Below are the code and all the weights of a small trained network. Each question names an input and a class and asks about switching units off, where a switched-off unit gives its printed mean instead of its output.

import numpy as np


def w(rows, s, z=0):
    codes = np.array(rows[::2]) - 128.0
    scale = np.full(codes.shape[1], s)
    scale[-1] = z or s
    return codes * scale


def f(y):
    return y / 2 * (1 + np.tanh(0.7978845608 * (y + 0.044715 * y**3)))


def log_softmax(a):
    a = a - a.max(-1, keepdims=True)
    return a - np.log(np.exp(a).sum(-1, keepdims=True))


def net(x, mask):
    res = np.array(x, float).reshape(1, 3) / 4 @ E
    y = f(res @ A[0][:, :-1].T + A[0][:, -1])
    res = res + np.where(mask, y, B[0][:, -1]) @ B[0][:, :-1]
    return log_softmax(res[-1] @ U[:, :-1].T + U[:, -1])


A, B = {}, {}
E = w([
[179,147,93,207,254,146,117,1,115,40,105],'x0',
[76,186,159,163,28,203,215,38,112,161,34],'x1',
[194,115,123,146,156,104,202,114,173,165,82],'x2',
],0.01)
A[0] = w([
[182,137,125,148,223,158,119,43,92,90,111,156],'N0',
[38,130,161,93,22,131,137,194,138,163,136,144],'N1',
[99,108,104,95,201,83,5,224,119,70,185,150],'N2',
[167,111,147,105,159,132,139,103,115,129,117,106],'N3',
[98,143,116,180,194,163,92,22,90,47,124,7],'N4',
[168,122,125,139,241,93,95,152,157,77,156,86],'N5',
[186,106,144,59,47,89,188,253,172,241,118,102],'N6',
],0.011)
B[0] = w([
[91,124,93,184,147,83,89,153,167,93,167,222],'N0',
[195,96,64,46,111,98,82,185,107,167,120,233],'N1',
[118,145,211,161,147,157,209,71,150,126,107,252],'N2',
[108,127,125,203,86,158,95,166,135,172,116,138],'N3',
[154,127,245,73,126,171,214,104,113,166,110,192],'N4',
[126,123,19,112,70,102,46,173,96,140,122,199],'N5',
[82,157,185,199,162,157,159,63,136,79,137,237],'N6',
],0.012,0.021)
U = w([
[178,151,207,66,138,176,195,91,107,152,95,254],'0',
[115,158,153,171,185,122,141,95,169,53,142,100],'1',
[179,77,1,84,108,48,10,224,104,132,148,19],'2',
],0.0078,0.0033)

Each question gives the input, the list of numbers given to net, and the class t.
The units are the neurons (one row each of A and B). Each row of codes is followed by its name. A weight is (code - 128) times the scale printed after its matrix; where a second scale follows, it is the last column's (A, B and U).
mask holds one flag per neuron, in row order. A switched-off neuron (its flag False) gives its mean, the last column of its row in B, instead of its output. The means were averaged over made-up inputs and are rounded, as every weight is.
A unit's drop is (log p(t) with every unit on - log p(t) with that unit switched off) / (log p(t) with every unit on - log p(t) with every unit switched off).
The circuit of an input: a set's keep is (log p(t) with only the set's units on - log p(t) with every unit switched off) / (log p(t) with every unit on - log p(t) with every unit switched off). Starting from all 7 units, units are removed one at a time, each time the one whose removal leaves the highest keep (on an exact tie, the one counted first), for as long as the keep stays at least 0.8.
circuit, biggest first: the units of the circuit, biggest drop first
top k neurons: the k neurons with the biggest drops, biggest first
drop of u: that unit's drop, to one decimal
input [-7,3,-6], class 2: top 2 neurons : (N1 N2)
input [6,-5,6], class 2: circuit, biggest first : (N5)
input [6,-4,5], class 2: top 2 neurons : (N5 N6)
input [-1,-6,-8], class 0: top 2 neurons : (N2 N0)
input [4,-5,2], class 2: top 2 neurons : (N5 N6)
input [2,8,8], class 1: top 2 neurons : (N1 N4)
input [-8,-4,5], class 1: top 2 neurons : (N6 N4)
input [-7,-5,-7], class 0: top 3 neurons : (N2 N1 N0)
input [-8,0,5], class 1: top 3 neurons : (N6 N4 N2)
input [3,2,-7], class 0: top 3 neurons : (N4 N6 N5)
input [-7,-5,-2], class 0: top 3 neurons : (N0 N1 N2)
input [-8,-7,-5], class 0: top 2 neurons : (N1 N0)
input [-4,-8,-7], class 0: top 2 neurons : (N2 N0)
input [5,5,-5], class 0: circuit, biggest first : (N4)
input [-8,0,4], class 1: drop of N6 : 8.9
input [-2,-5,-8], class 0: drop of N0 : 0.2
input [-8,-8,-5], class 0: drop of N4 : 0.0
